Look-ups in named tables: a row name and a column name give one cell, copied from the table.

Fev.tsv
	Nen	Puf	Muv	Kirigev	Niz	Guzike
Dovegiz	230	104	130	138	102	50
Binovu	134	81	65	149	185	111
Nonu	19	115	44	179	40	167
Gik	10	148	190	151	170	59

Nen of Dovegiz is 230
Puf of Nonu is 115
Muv of Gik is 190
Guzike of Binovu is 111
Kirigev of Nonu is 179
Puf of Gik is 148
Nen of Gik is 10
Niz of Binovu is 185
Kirigev of Binovu is 149
Puf of Binovu is 81
Puf of Dovegiz is 104
Guzike of Gik is 59
Muv of Dovegiz is 130
Nen of Nonu is 19
Niz of Gik is 170
Which row has the largest Muv? Gik

Vap:
         Dafe  Gan  Golus  Rofel  Teb  Ded  Nufor  Zupe  Fikap
Kop        60   37     66     43   53   26     53    46     46
Bamani     59   20     51     55   44   66     33    45     56
Nure       41   57     63     48   65   44     46    43     42
Lepofab    54   48     51     66   47   57     42    47     49
Puzagi     47   44     69     39   49   54     43    56     44
Kor        54   57     52     35   37   54     42    57     50
Bam        47   38     54     52   63   48     66    28     12
Rav        58   45     78     56   41   54     51    46     28
Rel        55   63     57     56   55   52     69    35     39
Puti       62   54     50     48   47   71     45    44     71
Tubug      37   42     59     72   51   51     47    48     51
Punav      19   35     39     44   53   35     43    44     59
Matego     41   47     58     78   42   57     42    58     50
Balatin    78   79     62     39   54   40     51    43     50

Fikap of Nure: 42
Fikap of Lepofab: 49
Rofel of Balatin: 39
Teb of Matego: 42
Nufor of Rav: 51
Teb of Lepofab: 47
Rofel of Punav: 44
Teb of Balatin: 54
Nufor of Matego: 42
Fikap of Matego: 50
Fikap of Kop: 46
Zupe of Kor: 57
Dafe of Tubug: 37
Row with the largest Teb: Nure

Rifeb.csv
,Pes,Sizofin,Kole,Pamin,Bobo,Gis
Dup,151,170,138,113,136,99
Kago,80,65,110,103,114,91
Zab,69,69,102,112,115,93
Buf,128,113,114,128,94,128
Dop,135,112,84,42,164,118
Mon,86,109,129,121,200,144
Tus,97,102,116,89,77,99
Reluto,154,101,78,120,95,76

What is the Sizofin of Kago in Rifeb? 65
What is the Bobo of Buf in Rifeb? 94
What is the Gis of Kago in Rifeb? 91
What is the Pamin of Reluto in Rifeb? 120
What is the Pamin of Zab in Rifeb? 112
What is the Kole of Buf in Rifeb? 114
What is the Pes of Mon in Rifeb? 86
What is the Bobo of Zab in Rifeb? 115
What is the Sizofin of Dop in Rifeb? 112
What is the Sizofin of Mon in Rifeb? 109
What is the Sizofin of Buf in Rifeb? 113

Pog:
         Pov  Bem
Tekalad  -16   61
Nitopa   -37   52
Goviz    -31   55
Fazapu   -53   89
Zaforum  -69   72
Kog      -18   69
Fisa     -11   45
Rav      -23   70
Nosatag  -11   54
Ketel    -41   70
Nizu     -14   45
Valedu   -14   76
Motivo    27   34
Tele     -31   49

What is the Bem of Fisa in Pog? 45
What is the Pov of Fazapu in Pog? -53
What is the Pov of Zaforum in Pog? -69
What is the Pov of Nosatag in Pog? -11
What is the Pov of Fisa in Pog? -11
What is the Bem of Rav in Pog? 70
What is the Pov of Goviz in Pog? -31
What is the Bem of Nitopa in Pog? 52
What is the Pov of Tele in Pog? -31
What is the Pov of Valedu in Pog? -14
What is the Bem of Motivo in Pog? 34
What is the Bem of Tele in Pog? 49
What is the Bem of Fazapu in Pog? 89
What is the Bem of Nizu in Pog? 45
What is the Bem of Zaforum in Pog? 72
Row with the largest Bem: Fazapu

Gidib
         Vurisem  Zuvena  Tofopap  Bez  Sirumu  Duzuv  Fomufir
Kuvi          88     102       85  154      64    194       48
Dorenof      192     106      109  144     129    135      138
Gipeg         72      93       69   77     165    224      137
Mir          159     125      150  183      72    144       85
Kanube       147     140      112  168      52    237      189
Loz          112     117      106  122     104    114      162
Kep          110     106      156   98     121     77      149
Tazaguf       89     154      127  129     122    149      146
Kor          130      54      159  154     129    130      110
Mil          135      70      107  141      77    245       73
Nugu         102      76      147  140     110    137      130
Vunolus      137     158       59  139     149    145      139

Kep, Tofopap => 156
Kep, Zuvena => 106
Mil, Fomufir => 73
Nugu, Bez => 140
Mir, Fomufir => 85
Kor, Fomufir => 110
Kanube, Zuvena => 140
Mir, Bez => 183
Dorenof, Vurisem => 192
Nugu, Duzuv => 137
Kor, Duzuv => 130

Vit:
|  | Maz | Zubigi | Kudote | Tanuz | Pasot | Repef | Zosikom |
|---|---|---|---|---|---|---|---|
| Romure | 0.28 | 0.45 | 0.89 | 0.30 | 0.38 | 0.40 | 0.26 |
| Feroped | 0.61 | 0.41 | 0.67 | 0.47 | 0.71 | 0.48 | 0.60 |
| Nonizi | 0.43 | 0.51 | 0.52 | 0.27 | 0.48 | 0.47 | 0.40 |
| Mir | 0.66 | 0.34 | 0.55 | 0.20 | 0.65 | 0.36 | 0.70 |
| Feg | 0.42 | 0.59 | 0.67 | 0.44 | 0.45 | 0.41 | 0.40 |

What is the Zubigi of Nonizi in Vit?
0.51
What is the Repef of Feroped in Vit?
0.48
What is the Zosikom of Nonizi in Vit?
0.40
What is the Tanuz of Romure in Vit?
0.30
What is the Repef of Nonizi in Vit?
0.47
What is the Tanuz of Nonizi in Vit?
0.27
What is the Maz of Mir in Vit?
0.66
What is the Kudote of Romure in Vit?
0.89
What is the Pasot of Romure in Vit?
0.38
What is the Pasot of Mir in Vit?
0.65
What is the Maz of Feg in Vit?
0.42
What is the Tanuz of Feroped in Vit?
0.47
What is the Kudote of Feroped in Vit?
0.67
What is the Pasot of Nonizi in Vit?
0.48
What is the Zubigi of Feroped in Vit?
0.41
What is the Tanuz of Feg in Vit?
0.44
What is the Maz of Romure in Vit?
0.28
What is the Zosikom of Feg in Vit?
0.40
What is the Kudote of Feg in Vit?
0.67
What is the Repef of Mir in Vit?
0.36

Table Gif
,Rin,Mige,Tuvulas,Pef,Mebaz,Tanute
Kipak,197,109,206,123,163,8
Zab,214,157,155,101,189,187
Giz,127,22,120,172,64,58
Ref,14,11,204,140,76,122

What is the Tuvulas of Kipak in Gif?
206
What is the Mige of Giz in Gif?
22
What is the Tuvulas of Giz in Gif?
120
What is the Pef of Giz in Gif?
172
What is the Rin of Zab in Gif?
214
What is the Mige of Zab in Gif?
157

Sivo
         Tukega  Robir  Vafimo  Vegupo
Semetug    1086  60195   67489   14275
Nosi      17886  23696  -57240   81276
Rozazef   31789  55878   99700   33454
Nud       -3302  13508   36461   67879
Sed       59320  56283   53317   54052

What is the Tukega of Nosi in Sivo?
17886
What is the Vafimo of Semetug in Sivo?
67489
What is the Tukega of Rozazef in Sivo?
31789
What is the Tukega of Sed in Sivo?
59320
What is the Vafimo of Nud in Sivo?
36461
What is the Vegupo of Sed in Sivo?
54052
What is the Vegupo of Rozazef in Sivo?
33454
What is the Robir of Semetug in Sivo?
60195
What is the Robir of Sed in Sivo?
56283
What is the Vegupo of Nud in Sivo?
67879
What is the Tukega of Nud in Sivo?
-3302
What is the Tukega of Semetug in Sivo?
1086
What is the Vafimo of Rozazef in Sivo?
99700
What is the Vafimo of Nosi in Sivo?
-57240
Which row has the largest Vegupo? Nosi

Dur:
|  | Vopekif | Nisil | Zolibo |
|---|---|---|---|
| Bem | -1390 | -1837 | -1742 |
| Dip | -3295 | -433 | 1333 |
| Memip | 2574 | 1281 | -607 |
| Lufef | 3423 | 2448 | -1042 |
| Fuganu | -2962 | -5226 | 5106 |

Zolibo of Lufef = -1042
Nisil of Fuganu = -5226
Nisil of Bem = -1837
Vopekif of Dip = -3295
Zolibo of Fuganu = 5106
Vopekif of Fuganu = -2962
Vopekif of Bem = -1390
Zolibo of Dip = 1333
Zolibo of Memip = -607
Nisil of Dip = -433
Vopekif of Memip = 2574
Nisil of Memip = 1281
Nisil of Lufef = 2448
Vopekif of Lufef = 3423
Zolibo of Bem = -1742
Which row has the largest Zolibo? Fuganu

Sur =
|  | Piv | Zag | Les | Pokem | Sovato | Rut | Rek | Sav | Pomit | Fas |
|---|---|---|---|---|---|---|---|---|---|---|
| Bagab | 68 | 42 | 124 | 63 | 27 | 41 | 235 | 203 | 147 | 56 |
| Gekugo | 79 | 113 | 39 | 14 | 133 | 248 | 173 | 102 | 54 | 53 |
| Zap | 51 | 67 | 46 | 127 | 55 | 26 | 56 | 246 | 195 | 139 |
| Kobok | 66 | 39 | 115 | 76 | 32 | 25 | 213 | 218 | 156 | 64 |
| Gakivub | 45 | 127 | 57 | 24 | 53 | 244 | 196 | 141 | 52 | 66 |
| Pel | 64 | 52 | 127 | 49 | 22 | 74 | 251 | 187 | 130 | 50 |
| Sogo | 187 | 130 | 51 | 63 | 54 | 128 | 51 | 20 | 76 | 252 |

Sovato of Gakivub is 53
Pomit of Gakivub is 52
Pokem of Gakivub is 24
Les of Gekugo is 39
Les of Sogo is 51
Les of Pel is 127
Rut of Zap is 26
Zag of Bagab is 42
Row with the largest Piv: Sogo

Golavu
|  | Magumu | Gof | Dus | Rep | Dokabon | Pepilu |
|---|---|---|---|---|---|---|
| Rus | 87 | 118 | 85 | 109 | 92 | 83 |
| Tik | 67 | 30 | 68 | 24 | 162 | 99 |
| Pek | 66 | 248 | 90 | 21 | 152 | 133 |
| Ginip | 102 | 38 | 93 | 40 | 36 | 133 |
| Lonemes | 114 | 116 | 102 | 97 | 25 | 120 |
| Pota | 160 | 194 | 90 | 158 | 96 | 106 |

Pota, Gof -> 194
Lonemes, Dus -> 102
Pota, Rep -> 158
Ginip, Gof -> 38
Ginip, Dus -> 93
Tik, Magumu -> 67
Tik, Dus -> 68
Ginip, Magumu -> 102
Pek, Pepilu -> 133
Tik, Rep -> 24
Lonemes, Dokabon -> 25
Lonemes, Magumu -> 114
Pek, Gof -> 248
Pek, Magumu -> 66
Lonemes, Gof -> 116

